Below are the code and all the weights of a small trained network. Each question names an input and a class and asks about switching units off, where a switched-off unit gives its printed mean instead of its output.

import numpy as np


def w(rows, s, z=0):
    codes = np.array(rows[::2]) - 128.0
    scale = np.full(codes.shape[1], s)
    scale[-1] = z or s
    return codes * scale


def norm(h):
    return h / np.sqrt((h * h).mean(-1, keepdims=True) + 1e-5)


def f(y):
    return y / 2 * (1 + np.tanh(0.7978845608 * (y + 0.044715 * y**3)))


def log_softmax(a):
    a = a - a.max(-1, keepdims=True)
    return a - np.log(np.exp(a).sum(-1, keepdims=True))


def net(x, mask):
    res = np.array(x, float).reshape(1, 4) / 4 @ E
    u = 0
    for l in range(2):
        y = f(norm(res) @ A[l][:, :-1].T + A[l][:, -1])
        res = res + np.where(mask[u : u + 11], y, B[l][:, -1]) @ B[l][:, :-1]
        u += 11
    return log_softmax(norm(res)[-1] @ U[:, :-1].T + U[:, -1])


A, B = {}, {}
E = w([
[118,137,145,174,139,123,111,152,152],'x0',
[221,113,95,136,165,2,89,100,112],'x1',
[24,140,97,78,162,97,107,158,113],'x2',
[144,148,87,204,232,156,129,72,49],'x3',
],0.01)
A[0] = w([
[137,144,143,167,147,136,61,186,129,79],'L0N0',
[176,195,123,167,168,35,146,150,38,185],'L0N1',
[127,123,176,92,29,76,112,183,165,68],'L0N2',
[211,125,170,155,101,173,137,108,122,4],'L0N3',
[21,153,106,93,174,70,105,171,102,58],'L0N4',
[103,123,165,216,139,179,140,39,21,53],'L0N5',
[101,170,137,156,139,197,162,188,111,130],'L0N6',
[208,116,166,206,98,131,254,103,173,77],'L0N7',
[123,141,54,173,244,143,157,98,140,88],'L0N8',
[82,151,125,139,103,227,207,155,144,104],'L0N9',
[154,48,98,130,102,42,73,94,146,112],'L0N10',
],0.0079,0.0031)
B[0] = w([
[93,126,124,84,145,153,150,117,175,130],'L0N0',
[136,192,107,100,169,132,105,74,200,253],'L0N1',
[232,187,58,139,199,208,199,197,130,242],'L0N2',
[74,85,194,160,123,100,76,189,31,173],'L0N3',
[166,101,202,197,15,68,19,160,10,211],'L0N4',
[138,145,112,85,133,188,194,185,120,235],'L0N5',
[168,128,89,135,172,119,145,31,141,195],'L0N6',
[96,124,162,164,43,65,2,169,60,223],'L0N7',
[135,151,117,113,127,182,174,239,105,231],'L0N8',
[72,72,129,156,139,87,149,38,197,241],'L0N9',
[49,102,116,119,162,162,98,99,242,213],'L0N10',
],0.0089,0.0061)
A[1] = w([
[93,197,97,136,186,158,165,139,21,10],'L1N0',
[157,94,141,104,135,56,121,176,212,78],'L1N1',
[93,163,110,128,173,149,111,109,168,90],'L1N2',
[180,122,103,167,136,101,246,222,146,143],'L1N3',
[40,95,162,146,63,186,142,53,159,112],'L1N4',
[110,123,188,133,43,67,44,102,16,181],'L1N5',
[58,62,134,166,149,170,187,1,147,5],'L1N6',
[136,70,93,66,82,153,140,228,137,143],'L1N7',
[114,89,95,161,146,84,98,20,199,50],'L1N8',
[166,164,127,56,200,87,24,78,224,73],'L1N9',
[127,183,99,159,128,117,87,153,190,62],'L1N10',
],0.0092,0.0024)
B[1] = w([
[179,190,150,71,81,177,93,154,197,220],'L1N0',
[155,166,122,88,170,182,138,94,97,190],'L1N1',
[111,96,102,153,2,116,168,134,106,167],'L1N2',
[91,238,88,83,182,150,122,135,63,222],'L1N3',
[145,22,143,149,146,65,149,79,85,214],'L1N4',
[137,56,207,193,93,164,56,191,59,250],'L1N5',
[121,98,101,99,140,6,132,74,210,210],'L1N6',
[156,208,90,151,169,162,97,134,137,206],'L1N7',
[94,103,100,99,139,116,238,70,198,203],'L1N8',
[64,38,165,158,110,88,195,92,103,254],'L1N9',
[94,120,121,93,83,130,167,92,171,186],'L1N10',
],0.0096,0.007)
U = w([
[90,58,112,100,127,58,230,35,177,254],'0',
[165,254,68,67,147,181,166,171,146,101],'1',
[132,76,172,168,77,116,26,182,50,25],'2',
],0.015,0.00097)

Each question gives the input, the list of numbers given to net, and the class t.
The units are the neurons (one row each of A and B). Each row of codes is followed by its name. A weight is (code - 128) times the scale printed after its matrix; where a second scale follows, it is the last column's (A, B and U).
mask holds one flag per neuron, layer by layer. A switched-off neuron (its flag False) gives its mean, the last column of its row in B, instead of its output. The means were averaged over made-up inputs and are rounded, as every weight is.
A unit's drop is (log p(t) with every unit on - log p(t) with that unit switched off) / (log p(t) with every unit on - log p(t) with every unit switched off).
unit that matters most: the unit with the biggest drop
top k neurons: the k neurons with the biggest drops, biggest first
k most important neurons of layer l: the k neurons of layer l with the biggest drops, biggest first
drop of u: that unit's drop, to one decimal
input [7,-2,1,-3], class 1: 3 most important neurons of layer 0 -> L0N2; L0N10; L0N1
input [-6,4,-1,5], class 1: unit that matters most -> L0N8
input [8,-5,-5,-1], class 0: top 2 neurons -> L0N9; L0N4
input [-2,-8,2,8], class 0: top 3 neurons -> L0N9; L0N2; L1N6
input [-3,2,-8,6], class 2: top 3 neurons -> L0N7; L0N2; L0N3
input [1,-8,7,2], class 0: top 4 neurons -> L0N9; L0N6; L0N7; L1N6
input [5,-3,-3,1], class 0: top 2 neurons -> L0N9; L0N6
input [3,-5,8,0], class 2: top 2 neurons -> L0N4; L1N5
input [5,-8,-7,-7], class 0: top 3 neurons -> L0N9; L0N4; L1N5
input [-6,7,8,2], class 2: top 3 neurons -> L0N4; L1N5; L0N9
input [-1,-2,-4,3], class 2: top 3 neurons -> L0N7; L0N2; L0N3
input [-4,4,7,-4], class 2: drop of L0N4 -> 3.2
input [6,3,1,-8], class 1: drop of L0N4 -> 0.0
input [2,-3,-5,-3], class 2: drop of L0N7 -> 5.6
input [-7,0,6,-8], class 1: unit that matters most -> L0N2
